Below are the code and all the weights of a small trained network. Each question names an input and a class and asks about switching units off, where a switched-off unit gives its printed mean instead of its output.

import numpy as np


def w(rows, s, z=0):
    codes = np.array(rows[::2]) - 128.0
    scale = np.full(codes.shape[1], s)
    scale[-1] = z or s
    return codes * scale


def norm(h):
    return h / np.sqrt((h * h).mean(-1, keepdims=True) + 1e-5)


def f(y):
    return np.maximum(y, 0)


def log_softmax(a):
    a = a - a.max(-1, keepdims=True)
    return a - np.log(np.exp(a).sum(-1, keepdims=True))


def net(x, mask):
    res = np.array(x, float).reshape(1, 2) / 4 @ E
    u = 0
    for l in range(4):
        y = f(norm(res) @ A[l][:, :-1].T + A[l][:, -1])
        res = res + np.where(mask[u : u + 6], y, B[l][:, -1]) @ B[l][:, :-1]
        u += 6
    return log_softmax(norm(res)[-1] @ U[:, :-1].T + U[:, -1])


A, B = {}, {}
E = w([
[148,10,151,130,168,130,226,150],'x0',
[235,120,204,207,130,79,113,192],'x1',
],0.011)
A[0] = w([
[117,173,216,163,80,217,14,153,191],'0.n1',
[125,118,59,59,152,131,113,80,62],'0.n2',
[76,243,150,98,171,198,114,216,14],'0.n3',
[254,96,175,110,182,85,76,118,108],'0.n4',
[111,8,123,99,145,128,194,143,193],'0.n5',
[156,71,206,21,141,101,156,149,7],'0.n6',
],0.0048,0.0015)
B[0] = w([
[120,140,136,96,198,119,66,111,245],'0.n1',
[80,98,137,182,66,88,156,182,197],'0.n2',
[140,177,138,113,184,128,69,150,189],'0.n3',
[2,139,182,142,107,106,101,101,228],'0.n4',
[111,179,86,85,104,134,83,157,252],'0.n5',
[215,182,82,105,182,131,55,77,179],'0.n6',
],0.0091,0.0045)
A[1] = w([
[85,110,194,55,145,71,122,125,135],'1.n1',
[115,176,102,112,144,220,135,76,166],'1.n2',
[221,45,164,24,215,149,218,138,162],'1.n3',
[141,198,79,121,67,154,105,149,71],'1.n4',
[92,2,102,106,195,111,192,196,66],'1.n5',
[171,19,109,104,189,119,159,184,6],'1.n6',
],0.0085,0.0022)
B[1] = w([
[162,172,3,68,151,172,173,105,219],'1.n1',
[117,61,108,203,178,176,75,42,243],'1.n2',
[125,238,145,169,171,82,3,115,250],'1.n3',
[151,176,202,91,172,91,85,136,223],'1.n4',
[147,155,197,81,163,65,9,40,254],'1.n5',
[129,191,193,107,188,120,109,111,221],'1.n6',
],0.0084,0.0053)
A[2] = w([
[193,120,190,188,168,167,90,112,145],'2.n1',
[185,116,174,231,164,168,61,164,6],'2.n2',
[152,122,216,242,117,117,163,142,39],'2.n3',
[160,165,241,251,185,97,86,168,177],'2.n4',
[93,185,60,83,189,126,62,135,192],'2.n5',
[164,85,254,254,62,37,155,222,52],'2.n6',
],0.0068,0.0022)
B[2] = w([
[54,140,107,31,125,63,234,107,174],'2.n1',
[98,80,120,149,115,128,147,106,164],'2.n2',
[101,100,90,176,130,106,186,232,145],'2.n3',
[74,105,79,82,117,178,101,61,220],'2.n4',
[175,87,170,138,95,67,238,206,252],'2.n5',
[32,43,2,137,111,149,201,159,158],'2.n6',
],0.0085,0.013)
A[3] = w([
[127,111,166,144,243,175,61,163,2],'3.n1',
[166,99,177,139,114,129,226,201,124],'3.n2',
[204,83,108,148,130,40,151,195,185],'3.n3',
[39,44,101,122,78,156,184,71,92],'3.n4',
[65,40,2,95,181,200,213,79,93],'3.n5',
[66,98,82,92,148,135,209,156,192],'3.n6',
],0.0082,0.0024)
B[3] = w([
[108,147,218,52,150,118,76,160,149],'3.n1',
[228,184,173,29,146,54,204,200,163],'3.n2',
[208,164,162,144,119,204,140,123,169],'3.n3',
[92,63,25,225,124,173,179,58,230],'3.n4',
[41,102,88,254,77,120,159,81,254],'3.n5',
[143,28,83,206,103,196,213,135,240],'3.n6',
],0.009,0.008)
U = w([
[75,216,166,35,190,44,40,95,216],'0',
[31,45,47,203,113,129,190,79,203],'1',
[231,123,153,88,125,133,251,194,98],'2',
[135,83,147,123,101,187,56,190,2],'3',
],0.012,0.0037)

Each question gives the input, the list of numbers given to net, and the class t.
The units are the neurons (one row each of A and B). Each row of codes is followed by its name. A weight is (code - 128) times the scale printed after its matrix; where a second scale follows, it is the last column's (A, B and U).
mask holds one flag per neuron, layer by layer. A switched-off neuron (its flag False) gives its mean, the last column of its row in B, instead of its output. The means were averaged over made-up inputs and are rounded, as every weight is.
A unit's drop is (log p(t) with every unit on - log p(t) with that unit switched off) / (log p(t) with every unit on - log p(t) with every unit switched off).
unit that matters most: the unit with the biggest drop
top k neurons: the k neurons with the biggest drops, biggest first
k most important neurons of layer l: the k neurons of layer l with the biggest drops, biggest first
drop when u is switched off: that unit's drop, to one decimal
input [-2,1], class 2: unit that matters most	1.n5
input [7,7], class 0: top 4 neurons	(1.n3, 1.n5, 1.n6, 0.n2)
input [5,-5], class 0: top 4 neurons	(1.n5, 0.n4, 2.n6, 2.n4)
input [1,-3], class 2: 2 most important neurons of layer 2	(2.n4, 2.n6)
input [3,-3], class 2: top 3 neurons	(0.n5, 2.n4, 2.n6)
input [3,2], class 2: top 2 neurons	(0.n4, 0.n5)
input [-2,3], class 2: top 2 neurons	(1.n1, 1.n2)
input [-3,3], class 2: 2 most important neurons of layer 2	(2.n5, 2.n6)
input [0,1], class 2: top 2 neurons	(1.n1, 2.n4)
input [3,0], class 2: top 4 neurons	(0.n5, 1.n5, 2.n5, 2.n6)
input [3,-2], class 2: top 2 neurons	(0.n5, 2.n4)
input [3,-1], class 2: 2 most important neurons of layer 0	(0.n5, 0.n6)
input [8,-6], class 0: drop when 1.n5 is switched off	0.4
input [-1,0], class 2: drop when 2.n4 is switched off	0.2
